Below are the code and all the weights of a small trained network. Each question names an input and a class and asks about switching units off, where a switched-off unit gives its printed mean instead of its output.

import numpy as np


def w(rows, s, z=0):
    codes = np.array(rows[::2]) - 128.0
    scale = np.full(codes.shape[1], s)
    scale[-1] = z or s
    return codes * scale


def f(y):
    return np.maximum(y, 0)


def log_softmax(a):
    a = a - a.max(-1, keepdims=True)
    return a - np.log(np.exp(a).sum(-1, keepdims=True))


def net(x, mask):
    res = np.array(x, float).reshape(1, 8) / 4 @ E
    y = f(res @ A[0][:, :-1].T + A[0][:, -1])
    res = res + np.where(mask, y, B[0][:, -1]) @ B[0][:, :-1]
    return log_softmax(res[-1] @ U[:, :-1].T + U[:, -1])


A, B = {}, {}
E = w([
[181,11,149,157,161,74,83,193,82],'x0',
[121,126,135,128,118,125,126,132,130],'x1',
[203,138,182,180,76,182,97,44,64],'x2',
[143,128,135,117,110,116,136,135,138],'x3',
[127,138,119,155,98,122,105,138,148],'x4',
[140,137,91,20,112,198,33,132,85],'x5',
[123,145,127,142,123,119,112,135,126],'x6',
[137,144,205,111,212,148,69,91,254],'x7',
],0.0099)
A[0] = w([
[124,123,170,171,98,138,109,38,74,137],'neuron 1',
[207,134,186,152,102,151,110,77,111,139],'neuron 2',
[75,184,144,148,115,151,202,100,143,96],'neuron 3',
[122,145,135,108,129,123,144,108,120,87],'neuron 4',
[145,94,187,164,109,138,120,50,76,85],'neuron 5',
[173,151,195,103,191,115,91,94,229,51],'neuron 6',
[98,119,163,124,104,118,73,110,141,41],'neuron 7',
[12,96,67,94,199,85,162,241,180,99],'neuron 8',
[146,116,149,109,113,149,163,120,125,33],'neuron 9',
[152,167,144,208,155,86,169,117,126,111],'neuron 10',
[145,97,116,139,141,121,87,154,123,73],'neuron 11',
[143,57,169,139,150,106,97,161,94,143],'neuron 12',
[104,149,79,96,129,97,152,140,171,80],'neuron 13',
[120,235,105,113,99,166,179,69,159,59],'neuron 14',
[125,92,124,118,79,122,147,118,97,57],'neuron 15',
[130,114,146,216,160,108,210,125,148,9],'neuron 16',
[100,123,159,180,121,133,180,148,154,104],'neuron 17',
[118,150,157,126,152,163,119,122,172,50],'neuron 18',
[172,36,152,159,163,106,86,197,114,1],'neuron 19',
[119,120,61,116,147,130,131,171,172,158],'neuron 20',
[157,79,132,167,153,114,124,145,116,1],'neuron 21',
[110,121,9,148,61,115,228,159,20,88],'neuron 22',
[146,197,110,137,179,90,95,147,116,197],'neuron 23',
[121,118,153,113,166,121,114,118,180,136],'neuron 24',
[134,136,119,120,127,104,131,128,124,21],'neuron 25',
[68,181,111,79,101,132,169,80,144,14],'neuron 26',
[91,86,162,221,146,97,224,107,148,8],'neuron 27',
[69,102,157,126,141,152,106,125,138,87],'neuron 28',
[125,103,201,124,171,122,87,119,166,45],'neuron 29',
[163,132,83,49,103,163,49,142,87,37],'neuron 30',
[169,181,148,143,130,97,142,164,128,81],'neuron 31',
[151,139,163,147,103,125,94,72,100,107],'neuron 32',
[110,138,115,76,126,102,99,166,136,99],'neuron 33',
[128,118,83,53,112,153,48,119,128,13],'neuron 34',
[188,152,164,158,133,148,153,94,87,70],'neuron 35',
[123,139,112,81,147,144,74,140,108,103],'neuron 36',
[156,118,155,120,144,126,125,181,126,54],'neuron 37',
],0.011,0.0021)
B[0] = w([
[188,126,144,159,102,149,205,122,153,196],'neuron 1',
[170,153,152,167,92,158,191,154,146,202],'neuron 2',
[136,126,76,107,108,102,61,105,90,185],'neuron 3',
[132,126,127,140,106,107,102,142,127,140],'neuron 4',
[171,142,125,156,86,169,167,137,141,193],'neuron 5',
[69,127,133,207,208,116,113,199,178,222],'neuron 6',
[121,123,119,133,153,123,162,131,110,149],'neuron 7',
[228,165,153,191,39,195,230,133,146,254],'neuron 8',
[128,130,122,143,114,127,132,141,128,137],'neuron 9',
[97,124,169,58,146,125,161,110,111,181],'neuron 10',
[138,133,91,111,148,126,120,94,112,160],'neuron 11',
[146,153,48,127,90,109,74,88,116,191],'neuron 12',
[163,123,130,155,99,158,152,104,111,174],'neuron 13',
[173,112,40,127,108,117,58,79,69,212],'neuron 14',
[118,141,118,154,175,132,128,140,130,161],'neuron 15',
[87,130,173,19,119,119,123,135,110,189],'neuron 16',
[116,105,166,72,138,109,139,119,119,168],'neuron 17',
[115,118,116,151,165,112,113,139,160,168],'neuron 18',
[148,124,26,139,112,123,44,54,85,207],'neuron 19',
[169,123,145,146,124,175,156,125,94,179],'neuron 20',
[142,132,82,118,115,100,84,110,96,164],'neuron 21',
[66,127,134,231,251,117,87,195,229,253],'neuron 22',
[135,117,127,127,124,131,135,140,150,150],'neuron 23',
[94,138,124,168,159,129,117,154,160,176],'neuron 24',
[131,133,130,135,140,128,139,126,121,130],'neuron 25',
[155,114,61,123,122,103,82,83,100,186],'neuron 26',
[78,112,199,15,108,107,118,127,96,201],'neuron 27',
[141,114,134,151,138,110,132,145,133,147],'neuron 28',
[93,125,108,176,183,112,115,158,147,183],'neuron 29',
[77,110,215,25,137,88,155,116,115,212],'neuron 30',
[120,107,128,96,152,175,142,121,107,142],'neuron 31',
[155,117,131,141,113,172,186,140,127,178],'neuron 32',
[141,121,156,112,96,143,156,112,115,171],'neuron 33',
[75,122,184,32,113,112,136,137,97,196],'neuron 34',
[149,148,132,159,77,153,154,151,147,177],'neuron 35',
[92,127,170,85,104,88,138,123,131,176],'neuron 36',
[134,117,112,117,136,133,111,97,107,152],'neuron 37',
],0.016)
U = w([
[220,165,127,166,37,182,218,162,137,173],'0',
[94,137,100,189,195,92,114,209,177,8],'1',
[96,121,176,20,84,79,151,141,100,240],'2',
[182,136,1,126,76,82,61,81,85,73],'3',
],0.0083,0.0016)

Each question gives the input, the list of numbers given to net, and the class t.
The units are the neurons (one row each of A and B). Each row of codes is followed by its name. A weight is (code - 128) times the scale printed after its matrix; where a second scale follows, it is the last column's (A, B and U).
mask holds one flag per neuron, in row order. A switched-off neuron (its flag False) gives its mean, the last column of its row in B, instead of its output. The means were averaged over made-up inputs and are rounded, as every weight is.
A unit's drop is (log p(t) with every unit on - log p(t) with that unit switched off) / (log p(t) with every unit on - log p(t) with every unit switched off).
The circuit of an input: a set's keep is (log p(t) with only the set's units on - log p(t) with every unit switched off) / (log p(t) with every unit on - log p(t) with every unit switched off). Starting from the 12 units with the biggest drops (on a tie, the unit counted first), units are removed one at a time, each time the one whose removal leaves the highest keep (on an exact tie, the one counted first), for as long as the keep stays at least 0.8.
units of the circuit, in order: the units of the circuit, biggest drop first
most important unit: the unit with the biggest drop
k most important neurons: the k neurons with the biggest drops, biggest first
drop of u: that unit's drop, to one decimal
input [7,-2,-3,1,-8,-2,-6,-5], class 3: most important unit -> neuron 19
input [5,-6,-6,-8,-7,7,2,5], class 2: 2 most important neurons -> neuron 34; neuron 30
input [-8,6,6,-5,-4,7,-4,-5], class 3: 2 most important neurons -> neuron 14; neuron 26
input [-1,5,-3,8,6,6,1,-5], class 2: 3 most important neurons -> neuron 30; neuron 6; neuron 34
input [-3,-1,7,4,-4,8,-4,5], class 2: 4 most important neurons -> neuron 30; neuron 8; neuron 34; neuron 36
input [0,3,-8,-2,7,6,3,7], class 0: 2 most important neurons -> neuron 8; neuron 22
input [1,1,5,-5,7,-1,8,-7], class 1: 2 most important neurons -> neuron 22; neuron 8
input [-6,-8,6,0,-4,-8,4,-6], class 2: 4 most important neurons -> neuron 27; neuron 8; neuron 16; neuron 10
input [-6,-7,0,-1,2,5,0,1], class 3: 3 most important neurons -> neuron 14; neuron 26; neuron 27
input [-7,-7,0,7,7,-4,0,6], class 3: 3 most important neurons -> neuron 14; neuron 22; neuron 3
input [-1,8,-6,-5,-7,-7,-3,0], class 2: 4 most important neurons -> neuron 27; neuron 16; neuron 17; neuron 2
input [5,-7,-5,5,-8,3,3,5], class 0: 4 most important neurons -> neuron 8; neuron 22; neuron 14; neuron 33
input [-1,-6,5,6,7,-4,-4,7], class 1: 2 most important neurons -> neuron 6; neuron 8
input [-7,6,6,5,-7,-4,5,8], class 1: units of the circuit, in order -> neuron 6
input [-3,0,2,-7,2,-4,-4,2], class 2: units of the circuit, in order -> neuron 22; neuron 8
input [1,-3,-4,0,0,-8,-4,7], class 2: drop of neuron 22 -> 1.6
input [3,1,-6,-6,-6,-6,-8,4], class 0: drop of neuron 8 -> 7.8
input [4,7,-7,-5,-8,7,6,2], class 0: drop of neuron 27 -> 0.5
